cols: A J Q M T
mizit: [ 59   2   9 -27 -29]
Nugup: [ 59   2  26 -20 -17]
ganor: [ 33   2   9 -34   8]
vap: [ 33   2   9 -27 -29]
diff vap: [ 33   2   8 -27 -29]	3, [9]
has: [ 2 59]	no
diff vap: [ 33   2   9 -28 -29]	4, [-27]
diff ganor: [ 33   2   9 -35   8]	4, [-34]

cols: P K U N R F H
ruri: [-15  -7 -10   0 -10 -13 -51]
revap: [  4  18   6  13   8 -33  -1]
pena: [13 11 11 17 10 -2 -4]
pozis: [ 5  1  9 -2  1 48 40]
zanof: [-29   8 -28   8 -15  19  19]
at: [-28   8 -15  19]	zanof, 3
diff pena: [14 11 11 17 10 -2 -4]	1, [13]
back: [-2  9  1]	pozis
diff pena: [13 11 11 18 10 -2 -4]	4, [17]
has: [11 11 17 10]	yes

cols: X D Z V C L W Y G B
pige: [ 32   6  43 -46  -7 -14 -44 -49  45  38]
Kile: [ 34  41  46  43  43 -43 -37  45 -46 -45]
boka: [-46 -46 -50  43 -43 -45  45 -37  43 -48]
malor: [ 46  41  34  45  43 -37  43 -43 -45 -39]
pif: [ 26 -23  41 -44 -33 -19 -37 -30  37 -45]
back: [ 43 -37  45 -45 -43  43]	boka
has: [-49  43]	no
back: [-44  41]	pif
back: [-43  43 -37  43  45  34  41  46]	malor
col: [ 34 -46]	X
col: [ 43  46 -50  34]	Z
back: [-33 -44]	pif

cols: let Lokov Bar vebam goto tadil donuk Kole padu
vad: [ 11 -45  27   6  36 -14   8 -44  37]
ton: [ -8  35 -17  -3 -26  13  -6  33 -27]
vidib: [ -7  34 -19  -5 -29   9  -5  33 -28]
rigir: [ -4  26 -12  -2 -20   9  -4  24 -20]
kula: [-11  26 -15  -2 -13  11  -8  22 -21]
gopir: [-2  1  0  2  7  6 -2 -1  0]
diff kula: [-10  26 -15  -2 -13  11  -8  22 -21]	1, [-11]
back: [ -4   9 -20  -2 -12  26  -4]	rigir

cols: fenam bep gise fet
Dib: [ 15 -18  44  21]
tetol: [-21 -23  49  -5]
Luma: [-6 -5 17 -2]
Garo: [-36  -5  17  -2]
nirug: [ 30 -30  45  32]
puti: [ 14 -28  23  28]
siv: [ 40 -36  28  36]
kopeg: [ 16 -15  23  15]
Vafuv: [-1 -4 16  6]
at: [-36  28  36]	siv, 2
[-6 -5 17 -2]	Luma
diff puti: [ 14 -29  23  28]	2, [-28]
at: [23 28]	puti, 3
col: [17 17 45]	gise
col: [-21  -6 -36  30]	fenam
back: [-28  14]	puti

cols: Gudo dafup pimaz Risog bigif zum Lupak sed
lik: [ -8  -9   7  -5 -10  14  -5  -3]
til: [ -7 -31  16 -41  -9  52 -28  -8]
papup: [ -3  -7   6 -32  13  25 -14  -5]
Puriz: [  2   0  -4  36 -15 -48  20   0]
pudep: [ -9  19  -2 -10  15  22  -2   3]
sepup: [-24   5  10 -41  30   7  -1 -15]
Zat: [ 13  -6  -4  19 -10 -26   6   2]
Tipap: [  6  -8   0   1 -13  25 -11   5]
gizi: [ -7   6   3 -27  14  41 -14   0]
at: [-2  3]	pudep, 7
back: [ 13 -32]	papup

cols: mapu Givi nikob sep
sunuz: [ 22 -31  21 -33]
Nofed: [-26  -3  17 -20]
Mez: [-43  28  24  -2]
vevop: [-10  24  30  -2]
fino: [  2 -12  40 -23]
diff vevop: [-10  24  29  -2]	3, [30]
col: [17 24 30 40]	nikob
col: [-20  -2  -2 -23]	sep
diff vevop: [-10  24  30  -3]	4, [-2]
diff sunuz: [ 22 -31  21 -34]	4, [-33]

cols: Daf nilo Sezum ral
zemen: [-41  29   4  34]
pasup: [-30 -11 -46 -39]
fifo: [-49  25  45  -5]
diff pasup: [-30 -11 -46 -38]	4, [-39]
col: [ 29 -11]	nilo
diff pasup: [-30 -11 -47 -39]	3, [-46]
diff zemen: [-41  28   4  34]	2, [29]

cols: Begot nom sida Fosit nem femot dobon Safi gop
podav: [-25 -37  22 -20 -24  16  22  -7 -32]
deged: [-20 -37  22 -20 -24  10   8 -25 -38]
pakul: [-25 -37  22 -20 -24  16  -9 -18  16]
col: [-25 -18]	Safi
[-25 -37  22 -20 -24  16  -9 -18  16]	pakul
has: [ -9 -17]	no
has: [-37  22 -20]	yes
at: [-20 -24  16  -9 -18]	pakul, 4
[-25 -37  22 -20 -24  16  22  -7 -32]	podav
diff deged: [-20 -37  23 -20 -24  10   8 -25 -38]	3, [22]

cols: Tumin val pitu zadi
Povi: [-29  34  12  30]
fege: [-20  12  30  34]
piv: [-10 -31  31  23]
zivug: [-23 -24  25  22]
Kuza: [-22 -30  30  29]
sobo: [-23 -24  25  29]
nud: [-33 -43  33  28]
Nozit: [-24  -1  27  27]
Keli: [-10  12 -18 -18]
Gep: [-25   5  25  29]
Fof: [-15 -38  24  29]
Bos: [ 36 -30 -43  33]
[-29  34  12  30]	Povi
col: [ 29  28  27 -18]	zadi
at: [12 30 34]	fege, 2
at: [-30 -43]	Bos, 2
col: [ 28  27 -18  29  29  33]	zadi

cols: ratun napu koful guler kovu Zavaf lat
Gaf: [-26 -32   1   8 -11   2 -49]
Duk: [  1  20  20   7 -15   7   5]
konu: [-14 -21   4  20   0  12  14]
Rovo: [ 36   4  -6  -8  32 -10  13]
vezad: [-14 -21   4  20  23  12  14]
fem: [ -8 -32   2   8   1 -11  33]
back: [-11   1   8   2 -32]	fem
[-14 -21   4  20  23  12  14]	vezad
at: [  1  20  20   7 -15   7]	Duk, 1
has: [ 23  20   4 -21 -14]	no
has: [ 0 12]	yes
diff Gaf: [-26 -32   1   7 -11   2 -49]	4, [8]

cols: buz baf sivat lirun mim Simes riz Kupe ruruf
sop: [  3  -7  -8   0   8  10 -11  -2   2]
ker: [ 31 -27  49   9 -37 -41  19 -26  28]
Riv: [ 10   1  25  10 -17 -15  13   1   8]
col: [-41 -15]	Simes
col: [  8 -37]	mim
has: [10  8  0]	no

cols: big kabi Ludu Mub
Dul: [ 4 19 19 24]
rafo: [-27  47   2  19]
gaped: [-10  22  11  13]
col: [19  2]	Ludu
at: [ 2 19]	rafo, 3

cols: dasa zak Ladun tedo Lev gane pagaz molep vobu kadi
mevup: [-25  21 -20 -10 -25 -32  -2 -12  19  35]
lif: [11 22 19 13 -2  4 24 -6 21 27]
Tunu: [ 21 -20 -10 -26 -15 -25 -14   9 -19  17]
reto: [ 26 -18  26  10  16  30   9 -12  19 -32]
Zotop: [-25  28 -17  -9 -28 -35   5  -6  -8  46]
ver: [ 13  -6  20   5   0  11  14 -21  16  -9]
[ 26 -18  26  10  16  30   9 -12  19 -32]	reto
diff Tunu: [ 21 -20 -10 -26 -15 -25 -14   9 -19  18]	10, [17]
col: [ -6 -21]	molep
diff Tunu: [ 21 -20 -10 -26 -15 -25 -13   9 -19  17]	7, [-14]
diff lif: [11 22 19 13 -2  4 24 -6 20 27]	9, [21]
back: [-25 -10 -20  21]	mevup
back: [ -8  -6   5 -35 -28  -9 -17  28 -25]	Zotop

cols: vod kazad Puzas Tagu kulo
Gagom: [ 22  24   1 -10 -12]
sidi: [ 42 -11  22  21   1]
kimik: [ 19  49  40 -11  22]
back: [ 22 -11  40]	kimik
at: [22 21  1]	sidi, 3
at: [-11  22  21]	sidi, 2
diff sidi: [ 42 -11  22  21   2]	5, [1]

cols: Gipav Bofid bav dore fudos dase feko Misa zulun Navog
balu: [ -1   2  -6  -6 -20  17   9  11  -4 -23]
zek: [-26   7  52  16 -18  40 -26  23   5  -1]
nanuk: [ -1   2  -6  -6 -20  12   9  11  -4 -23]
Zonu: [-26   7  52  16 -18  40  -5  43  47  42]
Guda: [ 18  34 -31  22   1 -13  -6 -24   5  -1]
col: [ -1 -23  42]	Navog
[ 18  34 -31  22   1 -13  -6 -24   5  -1]	Guda
has: [ 18  35 -31  22   1]	no
has: [11 -4]	yes
diff Guda: [ 18  34 -31  21   1 -13  -6 -24   5  -1]	4, [22]
diff Guda: [ 18  34 -31  22   2 -13  -6 -24   5  -1]	5, [1]

